Below are the code and all the weights of a small trained network. Each question names an input and a class and asks about switching units off, where a switched-off unit gives its printed mean instead of its output.

import numpy as np


def w(rows, s, z=0):
    codes = np.array(rows[::2]) - 128.0
    scale = np.full(codes.shape[1], s)
    scale[-1] = z or s
    return codes * scale


def norm(h):
    return h / np.sqrt((h * h).mean(-1, keepdims=True) + 1e-5)


def f(y):
    return np.maximum(y, 0)


def log_softmax(a):
    a = a - a.max(-1, keepdims=True)
    return a - np.log(np.exp(a).sum(-1, keepdims=True))


def net(x, mask):
    res = np.array(x, float).reshape(1, 6) / 4 @ E
    u = 0
    for l in range(2):
        y = f(norm(res) @ A[l][:, :-1].T + A[l][:, -1])
        res = res + np.where(mask[u : u + 8], y, B[l][:, -1]) @ B[l][:, :-1]
        u += 8
    return log_softmax(norm(res)[-1] @ U[:, :-1].T + U[:, -1])


A, B = {}, {}
E = w([
[127,135,163,132,70,176,105,66,185],'x0',
[66,128,97,56,200,129,99,150,237],'x1',
[254,103,123,99,154,152,132,90,133],'x2',
[97,110,124,102,100,155,103,110,85],'x3',
[103,16,95,161,156,99,134,190,135],'x4',
[110,122,166,93,121,99,85,144,128],'x5',
],0.0073)
A[0] = w([
[230,199,164,137,115,159,137,91,108,208],'L0N1',
[232,146,115,187,107,181,150,152,83,252],'L0N2',
[86,155,71,110,217,121,119,152,225,62],'L0N3',
[98,114,161,143,25,185,104,30,128,104],'L0N4',
[205,127,23,103,218,155,182,71,43,98],'L0N5',
[152,58,83,131,92,131,179,68,212,94],'L0N6',
[109,51,102,61,190,121,95,200,98,175],'L0N7',
[69,151,134,153,16,3,174,204,82,167],'L0N8',
],0.0071,0.0022)
B[0] = w([
[150,80,92,72,135,139,124,118,133,239],'L0N1',
[145,166,68,124,138,174,139,146,131,254],'L0N2',
[155,121,163,105,103,105,82,178,140,210],'L0N3',
[19,106,49,93,103,30,126,152,181,205],'L0N4',
[110,36,104,101,134,67,181,113,155,232],'L0N5',
[119,101,206,224,254,195,91,167,114,179],'L0N6',
[128,126,22,32,117,119,157,157,83,223],'L0N7',
[141,135,141,144,161,176,131,139,73,247],'L0N8',
],0.0084,0.0068)
A[1] = w([
[112,159,222,131,122,74,97,108,175,208],'L1N1',
[132,67,80,170,110,134,146,62,156,91],'L1N2',
[119,226,167,49,129,190,109,151,187,155],'L1N3',
[174,181,98,90,111,97,145,53,85,120],'L1N4',
[63,141,129,160,45,160,110,216,112,188],'L1N5',
[139,173,156,71,119,162,85,140,218,138],'L1N6',
[179,96,88,175,200,142,114,67,168,34],'L1N7',
[124,104,160,81,123,71,97,1,145,7],'L1N8',
],0.0096,0.002)
B[1] = w([
[107,142,148,174,178,148,113,101,38,171],'L1N1',
[181,104,132,54,128,111,136,149,168,214],'L1N2',
[124,77,131,186,125,146,99,126,146,218],'L1N3',
[97,73,98,39,148,54,96,175,112,205],'L1N4',
[130,132,110,104,172,118,159,68,101,253],'L1N5',
[132,155,254,157,81,120,103,199,127,221],'L1N6',
[130,174,93,178,117,114,207,105,95,223],'L1N7',
[112,193,109,101,70,115,130,98,212,166],'L1N8',
],0.01,0.0053)
U = w([
[156,132,137,174,57,145,106,73,137,2],'0',
[103,56,47,24,179,81,159,144,101,169],'1',
[15,180,144,161,51,104,117,39,100,125],'2',
[228,136,111,153,95,172,208,88,182,109],'3',
[98,122,248,184,166,168,62,192,146,153],'4',
[144,173,145,200,174,197,175,138,46,106],'5',
[121,139,156,44,58,88,73,159,216,129],'6',
],0.013,0.007)

Each question gives the input, the list of numbers given to net, and the class t.
The units are the neurons (one row each of A and B). Each row of codes is followed by its name. A weight is (code - 128) times the scale printed after its matrix; where a second scale follows, it is the last column's (A, B and U).
mask holds one flag per neuron, layer by layer. A switched-off neuron (its flag False) gives its mean, the last column of its row in B, instead of its output. The means were averaged over made-up inputs and are rounded, as every weight is.
A unit's drop is (log p(t) with every unit on - log p(t) with that unit switched off) / (log p(t) with every unit on - log p(t) with every unit switched off).
unit that matters most: the unit with the biggest drop
k most important neurons: the k neurons with the biggest drops, biggest first
top k neurons in layer l: the k neurons of layer l with the biggest drops, biggest first
input [6,3,7,-1,-6,-3], class 6: 4 most important neurons -> L0N4, L1N6, L0N8, L1N8
input [-1,7,-6,-4,3,-4], class 6: 4 most important neurons -> L0N3, L0N7, L1N6, L0N5
input [4,0,-6,-6,2,3], class 2: unit that matters most -> L1N5
input [6,-8,-4,-2,1,4], class 1: top 3 neurons in layer 1 -> L1N5, L1N6, L1N7
input [-3,8,-7,-2,0,2], class 6: top 3 neurons in layer 0 -> L0N7, L0N3, L0N6
input [4,-4,-4,8,5,-2], class 2: 2 most important neurons -> L0N1, L0N5
input [-7,-4,-3,3,0,2], class 5: 4 most important neurons -> L0N8, L0N4, L0N1, L1N2
input [7,2,0,2,-4,-7], class 6: top 2 neurons in layer 0 -> L0N4, L0N1
input [2,-1,5,-3,1,-6], class 3: 2 most important neurons -> L0N6, L1N7
input [-6,-3,-4,-2,3,-8], class 5: top 3 neurons in layer 0 -> L0N8, L0N4, L0N1
input [8,0,3,-8,-8,2], class 6: 3 most important neurons -> L0N1, L1N8, L0N4
input [7,8,7,7,-3,-6], class 4: 2 most important neurons -> L0N6, L1N6
input [-3,8,-6,-7,5,0], class 6: 2 most important neurons -> L0N3, L0N5
input [-8,1,-7,-3,-3,-6], class 5: 2 most important neurons -> L0N8, L0N4
input [7,-4,3,-8,-4,7], class 6: unit that matters most -> L0N1
input [-4,-3,-3,-3,1,5], class 5: top 2 neurons in layer 1 -> L1N4, L1N2
input [3,4,-3,8,-6,-6], class 2: 2 most important neurons -> L0N7, L0N5
input [6,8,8,3,4,-5], class 4: top 2 neurons in layer 0 -> L0N6, L0N3
input [7,-6,-7,3,6,8], class 2: top 2 neurons in layer 1 -> L1N4, L1N2
input [0,-8,7,-1,-5,-1], class 1: unit that matters most -> L1N4
